Each row is followed by its class number.
[-354 -158  131  154 -322 -146   91  129 -197 -467  111 -121 -188  157
  231 -588  184  781  -10   -5  -64 -193  526  143 -197   66 -123   20
  125   92  370  428] => 2
[-457 -101  305  330  -45  -89   25  214  229 -369  100    0 -118  221
   26 -227 -179  302   62  -41   11 -512  -83  -59  -49 -147 -233  -43
  -35  146  648  255] => 7
[-115    0   36  325 -105   95  116  -61  392 -202   37   18  205  185
 -125 -385 -385  208  205   99  141 -530 -263  -62  116  105 -728 -121
   58  127  408  294] => 0
[-316 -179  119   89 -307   31   49  348  -45 -455   87  -78 -223  143
  128 -570  156  775   46   13  -60 -239  458  214 -177   42 -191   15
   16  176  431  462] => 8
[-199 -190   -3  152 -467    9    3  152 -212 -369   14    8   54  500
  129 -569 -226  899  -11   98 -260 -309  411  337   -8  -21 -403    0
  131  139  380  401] => 4
[  57  134   11  -52  -60  -55  -19 -337 -127  236  113  110  453  162
   60  -64 -263   99 -142   44  100 -107  327 -151  320 -113 -144  -27
  336 -242  -87  306] => 5
[-111 -279  -10 -156 -118 -162  -18  281  -23   42  188 -223 -459 -311
  104 -485  470  207  172   15  -92   42  202  -84 -220   84  130  176
  -11  117   25  165] => 3
[-232 -249  210  -84 -303   97    6  255 -121 -330   78   30 -173  291
   96 -326  132  545 -228  -22 -212 -217  389  290  -17   22 -161   38
  -80   30  274  146] => 4
[-119   28  166   48  -26  -36 -146 -197 -147   17  138   83  363  230
   84  -56 -259  210 -117   32   39 -241  189  -12  250 -114 -148    6
  343 -242  102  270] => 8
[ 309  -84  -17  -26 -231  -11 -129  121   10 -186  125 -109   79  273
  -56   63 -392  347 -353  -73 -166 -274 -124 -128   50   95 -101  -26
  236    8  201  112] => 8
[ 121   16 -295    8  -72 -101  -50   25  295  -80  170   -4  189  338
    4  138 -610  487 -240   57   46 -228  117 -245   81   74 -318 -173
  139  -48  254  180] => 5
[ 184 -145 -125 -104 -244   18 -169  298   58 -187  101 -195  -32  335
  -59  141 -436  394 -347   48 -126 -284   -3 -169   19   79  -99 -141
  378   67  332   85] => 5
[-138 -153   -1  316  -15  -31  -23  -42  301 -206   84   29  108  230
    3 -257 -250  348  161  124   88 -473 -145  -67  -32    7 -359  -94
  235  115  426  411] => 0
[-248  -76  178  215  173 -198  195  180  319 -253  172  -78   23   -1
   32 -168 -123  -25   83  -61   96 -381  -53 -169   36   -7 -436  -42
  -99   92  422  108] => 8
[ 125    0  -13   44  273 -397  554  262  -43 -321  139 -335 -155 -241
  213  249  245  300  -40   27  157  312  194  137 -161  241 -243 -163
   47 -215  250 -160] => 8
[-134    3   25 -207 -196  -94   11 -288 -114  266   88  112  324  126
  -30 -169  -31  266  -89   93    4  -28  371 -198  164 -241   -9  -58
  317 -234  -75  425] => 1
[ 495  105  -61   55  409 -284  365  211    2  -75  137 -253 -118 -207
  313  440   20    5  -49 -125  198  107 -112   86  -32  310 -191   44
  302 -102  180 -158] => 6
[ -27 -209  240 -193  -31   96 -310  159 -382  377  101 -203 -436 -222
   82 -341  584 -321  171 -222   17  -25  -34 -248   65   38  472  366
  118  400 -104  -44] => 6
[ 477  -53  215  -71  214 -109  451   38  -70 -232  139 -228 -212 -281
  156  245  279   -5 -229   67   26  111 -123  296 -205  147 -188   32
  159 -121   93 -308] => 3
[-192   -9  208  -34  -82    8 -145  -51 -221   93  163  135  383  274
   97  -57 -317   74 -347   44  -78 -228  390  -74  366 -183  -84   98
  194 -206  142  137] => 0
[  13 -167  102   13  -84   37 -138   75 -292  387    7 -169 -439 -218
   50 -519  641 -103  291 -171    7  111   91 -142  -62   18  255  161
   -8  373  -77  202] => 8
[ 143 -129 -125 -127 -134  -30  -48  128  -35  291  111 -179 -286 -252
   84 -410  383   22  333 -171   27  -58   31  -62 -205   89   22  161
  125  353  -11  244] => 6
[ 503   62    3  114  346 -412  457  140   21 -210  104 -284 -159 -207
  361  361   45   56 -163 -211  295   -3  -11    7 -149  433 -195   84
  260 -169  201 -151] => 7
[-464 -204   83  147 -246  114   67   76 -215 -361   40  -84 -141  251
   82 -617   51  669  -18   96 -181  -26  395  239 -100   94 -280 -110
 -196  -36  316  248] => 7
[-235 -242  242   55 -211  142   91   80 -197 -453  104   49 -305  275
  129 -347  200  579 -148    4 -186 -185  237  379 -207  -54  -92  -18
 -177   61  322   95] => 1
[  33   47   55   18  233 -431  447  337  155 -187  216 -209 -469 -306
  133  332  296  128  -78  -28  180  185  134  -11 -191   68 -183 -173
 -144 -205  255 -323] => 0
[ 180 -157 -172 -250 -168 -119   16  284  180 -176   84 -129  -83  175
  -39  227 -422  486 -356   -4  -84 -123  103 -229  -85   34 -105 -157
  129    1  250   62] => 2
[ 193  -65 -216 -127  -84  -56 -138  238  158  -91   22  -55   61  300
  -20  382 -600  376 -373  -37  -43 -109  104  -98   43   54 -151 -185
  141  -79  291 -136] => 4
[-292 -132  221  277   32  -51    4   57  157 -309  176  -30 -142  222
   79 -154 -167  155    1    3   76 -494 -138  -78  -25  -73 -211  -13
  -10  116  487  189] => 2
[  74 -106 -191 -153 -223    1  -55  212  217 -371  104   42  113  297
 -149   -1 -577  447 -439   31 -274 -273  212 -175 -116  -44 -163 -105
    8  -25  284   54] => 2
[  20 -203  159 -110 -306  111    6  113 -163 -438  109   59  -20  264
  254 -496   -4  558 -193  -37 -237 -388  321  238  -12    5  -62  243
  186  189  228  232] => 1
[   2  -10   94  -79 -232  -42  -40 -355  -67  -72   72  140  503  276
    6 -266 -378  332 -235  117  -82 -314  296  -94  171 -206 -188   34
  348 -186   -9  371] => 7
[ -90 -231   -2 -209 -279  -35  -51  111 -207  140  167 -144 -429 -253
  -39 -595  506  202  204  -54 -130  105  265 -196 -139  -41  315   69
  -26  217  -29  137] => 6
[ 199  -40  -53  -71 -138  -70 -143  224   61 -149   44  -94  212  258
  -42  142 -512  123 -420 -100 -132 -295   -6 -289  143   77 -151   24
  207   45  209  -79] => 8
[-296  -38  156 -119 -133  -95 -196  -47 -122    8  202   62  411  303
  166  -45 -204  159 -275  -74  -27 -312  435  -96  295 -141   -9   73
  352 -118  228  160] => 6
[ -96 -156  148  -49  -43 -137  -53  303 -134  -80  246 -255 -503 -365
  214 -621  547   -3   84 -232    6 -125  310 -158 -215  156  142  320
  -53  213   84  108] => 8
[-151 -165  173  -52 -142   48 -152  157 -267  155  153 -203 -460 -265
  134 -645  545    9  230 -180    4  -70  116  -97 -155   20  222  298
  -45  313   18  224] => 3
[  70 -139   46 -156 -203  101 -134  127 -221  214   64  -44 -214  -83
   -2 -509  247   91  176 -150 -127 -109   89 -137  -32   53   68  275
   42  372  -46   95] => 8
[-210 -157  135  196  133  123  125  -17  248 -136  102    2 -230   28
 -143  -95  135   31  166  137   73 -232 -181   51 -294 -110 -319 -239
  -59  210  332   95] => 0
[-301   -7  -77  -12 -237  -19 -155  287   55 -129   93 -180  129  135
 -193 -102 -587  289 -222   30  -75  -94  -69 -407  350  102 -420 -191
 -255 -168  240 -124] => 2
[-365 -125   74  283   43  -91   69  -34  187 -219   85 -134    3  108
 -138 -386 -171  167  253  229   60 -218 -155  -64   42  -59 -406 -120
 -103 -107  289  238] => 0
[ 139  -87  -86 -149  -62 -132  138  174 -158  254  202 -177 -329 -340
  120 -397  482 -134  278 -191   65   32  150 -186  -82   38  137  143
  -16  234  -85  129] => 3
[ 317  -56 -251 -132 -226   48  -87  156  263 -191  133    3   54  352
 -129  159 -513  412 -400   69  -71 -359   59 -153  -92   46 -238  -96
  232   34  249   97] => 1
[-229 -186   -1   44 -377  -77  188  173  -69 -360  172  -61 -217  151
  162 -552   84  893   30  157 -127 -168  359   82 -123  -66 -207 -105
   49   76  281  567] => 5
[ -40 -170   71   21 -424   42  -36   92  -44 -476  145   86  -41  453
  305 -503 -165  780 -176   69 -253 -448  479  349   10   34 -202  183
  244  263  313  301] => 6
[ 310  -69   16 -191 -147  120 -138  155    0 -230  120  -46   65  208
 -133  266 -489  172 -490   44 -162 -284  -90  -92  -18   40 -141  -26
  208  -36  105 -184] => 5
[ -34 -117  -35   81    7  -87  260  -55  304 -217  111   55  -54  140
  -37 -261 -285  332  209  138  116 -447  -68  -58 -174 -190 -435  -79
   49   78  336  324] => 1
[-117 -191   17  -97  -63  -21  -63  362 -192  141  179 -182 -433 -278
   79 -328  358  -91  207 -160  -56  -45   93  -85 -194   49   48  155
 -157  324   92  -54] => 2
[-143 -166   66  170 -309  -94    6   27  -49 -474   42 -106 -138  331
  296 -459  -29  831 -125   57  -88 -187  426  221 -121   94 -109   29
  167  170  253  520] => 4
[-354 -173  309  213   41  -42  148   18  152 -341   85  -16  -14  114
  -70 -201  -71  160   93   74   -1 -374 -138   81 -103 -182 -386 -151
  -56   -8  443  129] => 8
[  57 -114 -196 -153 -224   76  -89  158 -147  270  109  -38 -291  -27
  182 -390  233  330  206   -5    6  -25  279  -95  -82  -24  184  157
  179  424   76  246] => 3
[ 323  172 -103  -63  267 -471  505  361   23  -37  149 -293 -366 -384
  298  181  172   33   37 -162  326  141  203 -183  -53  126 -115   47
   43 -118  170 -165] => 7
[ 242 -115   70 -157 -145  144  -63  385  210 -294  152   66   84  289
 -120  405 -559  125 -566  -98 -143 -452 -121 -113   44   41 -163  -52
   30   70  311  -98] => 0
[-171  -99  129  177  150  154  170 -111  336 -161  169  118   -1   66
  -34 -154 -216  136   94  187   97 -346 -110   93 -180 -167 -453 -100
 -147  157  362  209] => 0
[ 221  -36 -201 -155 -387  148 -107   49    3  -65  -35  -26  148  279
 -189  -36 -513  418 -290   45 -180 -178  -81 -212   77  -25 -217 -173
  165   40  162   33] => 2
[ 140 -210  -42  -82 -147  -95   48  111 -199  113   85 -210 -337 -207
  103 -523  149  191  285  -42  -33  -62   15  -41 -133   63  -96  173
   -5  178  -33  142] => 5
[-101  -26  177 -166   13 -107  -54   39  -32 -216  111  194  241  107
  182  -38 -208  335 -357  -74  -96 -221  568  -33  104 -166   32   38
  306 -275  142  213] => 5
[-133 -161  138  184  -86  -14  128  -28  186 -268   98   23  -29  252
  -61 -284 -120  293   58  142   -6 -398 -122 -101   51 -187 -178  -77
   74  117  379  372] => 6
[ 326   17  114  142  348 -354  403  180  128 -345  152 -142 -107 -159
  304  250   35   79  -35 -179   88  -93  -85  133  -71  241 -179   31
  191 -117  309 -157] => 7
[  30   51   78  -50  338 -382  483  298  107 -342  345 -238 -227 -354
  262  321  156  -29 -185  -83  145   53  137   35 -179  191 -223  -29
  -58 -257  292 -391] => 6
[ -40 -126   42 -111 -137 -262 -102  193 -155  175  284 -307 -531 -372
  187 -561  462  -94  205 -267   -9  -29  199 -296 -104   91  259  246
  -10  240    1  -22] => 0
[-124   -4   94 -147 -130  -33 -110 -196 -125  -83  228  191  327  191
  -30 -189 -269  317 -253  160 -174 -212  415  -21  130 -240  -36   87
  252 -335   83  148] => 2
[ -43 -124  166  215  -25   62   16  -24  299 -366   65   67 -125  337
  -61 -303 -227  350   90  102   10 -576 -192  -34  -56  -94 -283   41
  154  249  440  240] => 8
[ -11   -3 -109   -8 -226  -32  -86  256  212  -34  164  -10  -39  163
 -234   42 -377  216 -199   -2  -28 -241   40 -264    8   23 -177  -81
  -84   -9  288  -18] => 0
[ -50 -178  168  166  -25   48  196 -159  281 -269  148   48  -34  190
 -119 -236 -197  220   78  240    4 -452 -354  -22  -29 -172 -396  -65
  -34   83  277  281] => 6
[  76  -69 -198   -5 -197 -132   41  -62 -153  243  176 -102 -376 -268
   51 -508  108  391  309   86   43   91  260  -73 -281   55 -120   22
   39   45  -81  217] => 0
